Below are the code and all the weights of a small trained network. Each question names an input and a class and asks about switching units off, where a switched-off unit gives its printed mean instead of its output.

import numpy as np


def w(rows, s, z=0):
    codes = np.array(rows[::2]) - 128.0
    scale = np.full(codes.shape[1], s)
    scale[-1] = z or s
    return codes * scale


def norm(h):
    return h / np.sqrt((h * h).mean(-1, keepdims=True) + 1e-5)


def f(y):
    return y / 2 * (1 + np.tanh(0.7978845608 * (y + 0.044715 * y**3)))


def log_softmax(a):
    a = a - a.max(-1, keepdims=True)
    return a - np.log(np.exp(a).sum(-1, keepdims=True))


def net(x, mask):
    res = np.array(x, float).reshape(1, 2) / 4 @ E
    u = 0
    for l in range(3):
        y = f(norm(res) @ A[l][:, :-1].T + A[l][:, -1])
        res = res + np.where(mask[u : u + 7], y, B[l][:, -1]) @ B[l][:, :-1]
        u += 7
    return log_softmax(norm(res)[-1] @ U[:, :-1].T + U[:, -1])


A, B = {}, {}
E = w([
[159,135,5,121],'x0',
[182,44,125,147],'x1',
],0.0028)
A[0] = w([
[3,63,199,135,92],'0.n1',
[204,56,121,218,250],'0.n2',
[121,99,185,191,83],'0.n3',
[151,149,194,132,104],'0.n4',
[72,231,109,107,98],'0.n5',
[86,229,177,115,64],'0.n6',
[123,144,89,164,178],'0.n7',
],0.0046,0.0012)
B[0] = w([
[255,233,122,183,198],'0.n1',
[131,196,153,52,255],'0.n2',
[127,124,27,141,152],'0.n3',
[18,154,112,149,147],'0.n4',
[171,143,133,72,212],'0.n5',
[119,70,91,81,204],'0.n6',
[79,214,216,207,156],'0.n7',
],0.0028,0.0021)
A[1] = w([
[154,61,119,152,109],'1.n1',
[169,130,95,33,174],'1.n2',
[117,97,66,141,254],'1.n3',
[92,137,190,253,252],'1.n4',
[87,91,17,193,100],'1.n5',
[234,220,81,187,111],'1.n6',
[178,19,145,151,169],'1.n7',
],0.005,0.0011)
B[1] = w([
[129,226,144,113,122],'1.n1',
[144,102,128,169,253],'1.n2',
[19,142,253,164,163],'1.n3',
[83,129,39,174,162],'1.n4',
[85,198,136,161,142],'1.n5',
[149,77,177,142,254],'1.n6',
[54,235,131,66,168],'1.n7',
],0.0042,0.0022)
A[2] = w([
[143,64,123,159,119],'2.n1',
[112,146,169,127,29],'2.n2',
[115,146,141,226,92],'2.n3',
[77,184,132,161,152],'2.n4',
[92,176,122,1,2],'2.n5',
[142,61,148,134,56],'2.n6',
[132,169,125,22,11],'2.n7',
],0.0072,0.0018)
B[2] = w([
[210,94,186,129,144],'2.n1',
[143,63,2,72,131],'2.n2',
[52,238,73,66,218],'2.n3',
[207,94,75,251,219],'2.n4',
[145,106,208,2,253],'2.n5',
[216,49,104,190,126],'2.n6',
[104,184,193,9,220],'2.n7',
],0.0039,0.0031)
U = w([
[84,215,56,229,217],'0',
[124,155,218,4,216],'1',
[234,10,194,216,191],'2',
[89,59,140,148,2],'3',
[75,48,141,149,2],'4',
[74,35,124,140,2],'5',
],0.013,0.0078)

Each question gives the input, the list of numbers given to net, and the class t.
The units are the neurons (one row each of A and B). Each row of codes is followed by its name. A weight is (code - 128) times the scale printed after its matrix; where a second scale follows, it is the last column's (A, B and U).
mask holds one flag per neuron, layer by layer. A switched-off neuron (its flag False) gives its mean, the last column of its row in B, instead of its output. The means were averaged over made-up inputs and are rounded, as every weight is.
A unit's drop is (log p(t) with every unit on - log p(t) with that unit switched off) / (log p(t) with every unit on - log p(t) with every unit switched off).
most important unit: the unit with the biggest drop
k most important neurons: the k neurons with the biggest drops, biggest first
top k neurons in layer l: the k neurons of layer l with the biggest drops, biggest first
drop of u: that unit's drop, to one decimal
input [-4,2], class 0: most important unit -> 1.n4
input [1,-3], class 2: 4 most important neurons -> [1.n7, 0.n2, 1.n2, 1.n1]
input [5,7], class 1: 2 most important neurons -> [1.n7, 0.n2]
input [-3,-2], class 2: 2 most important neurons -> [0.n6, 0.n7]
input [3,3], class 2: top 2 neurons in layer 2 -> [2.n7, 2.n5]
input [4,4], class 0: 3 most important neurons -> [0.n5, 0.n6, 1.n2]
input [5,4], class 0: top 2 neurons in layer 0 -> [0.n1, 0.n5]
input [-8,-6], class 0: 3 most important neurons -> [0.n2, 1.n4, 0.n1]
input [-3,-1], class 2: 2 most important neurons -> [1.n6, 0.n7]
input [6,5], class 0: 4 most important neurons -> [1.n5, 0.n5, 0.n1, 1.n3]
input [3,0], class 2: 4 most important neurons -> [0.n4, 1.n6, 0.n6, 0.n3]
input [4,0], class 0: 3 most important neurons -> [1.n5, 0.n1, 0.n5]
input [-6,-5], class 0: 3 most important neurons -> [0.n2, 1.n4, 0.n1]
input [-7,8], class 1: top 4 neurons in layer 1 -> [1.n2, 1.n7, 1.n3, 1.n5]
input [6,4], class 0: most important unit -> 1.n5
input [3,-3], class 2: 2 most important neurons -> [0.n3, 0.n5]
input [5,3], class 0: 2 most important neurons -> [1.n5, 0.n1]
input [-2,-3], class 2: top 2 neurons in layer 0 -> [0.n2, 0.n1]
input [4,5], class 1: top 2 neurons in layer 0 -> [0.n4, 0.n1]
input [2,-2], class 2: most important unit -> 0.n5
input [5,8], class 1: top 2 neurons in layer 0 -> [0.n2, 0.n1]
input [4,6], class 1: top 2 neurons in layer 0 -> [0.n1, 0.n2]
input [2,6], class 1: drop of 1.n7 -> 2.8
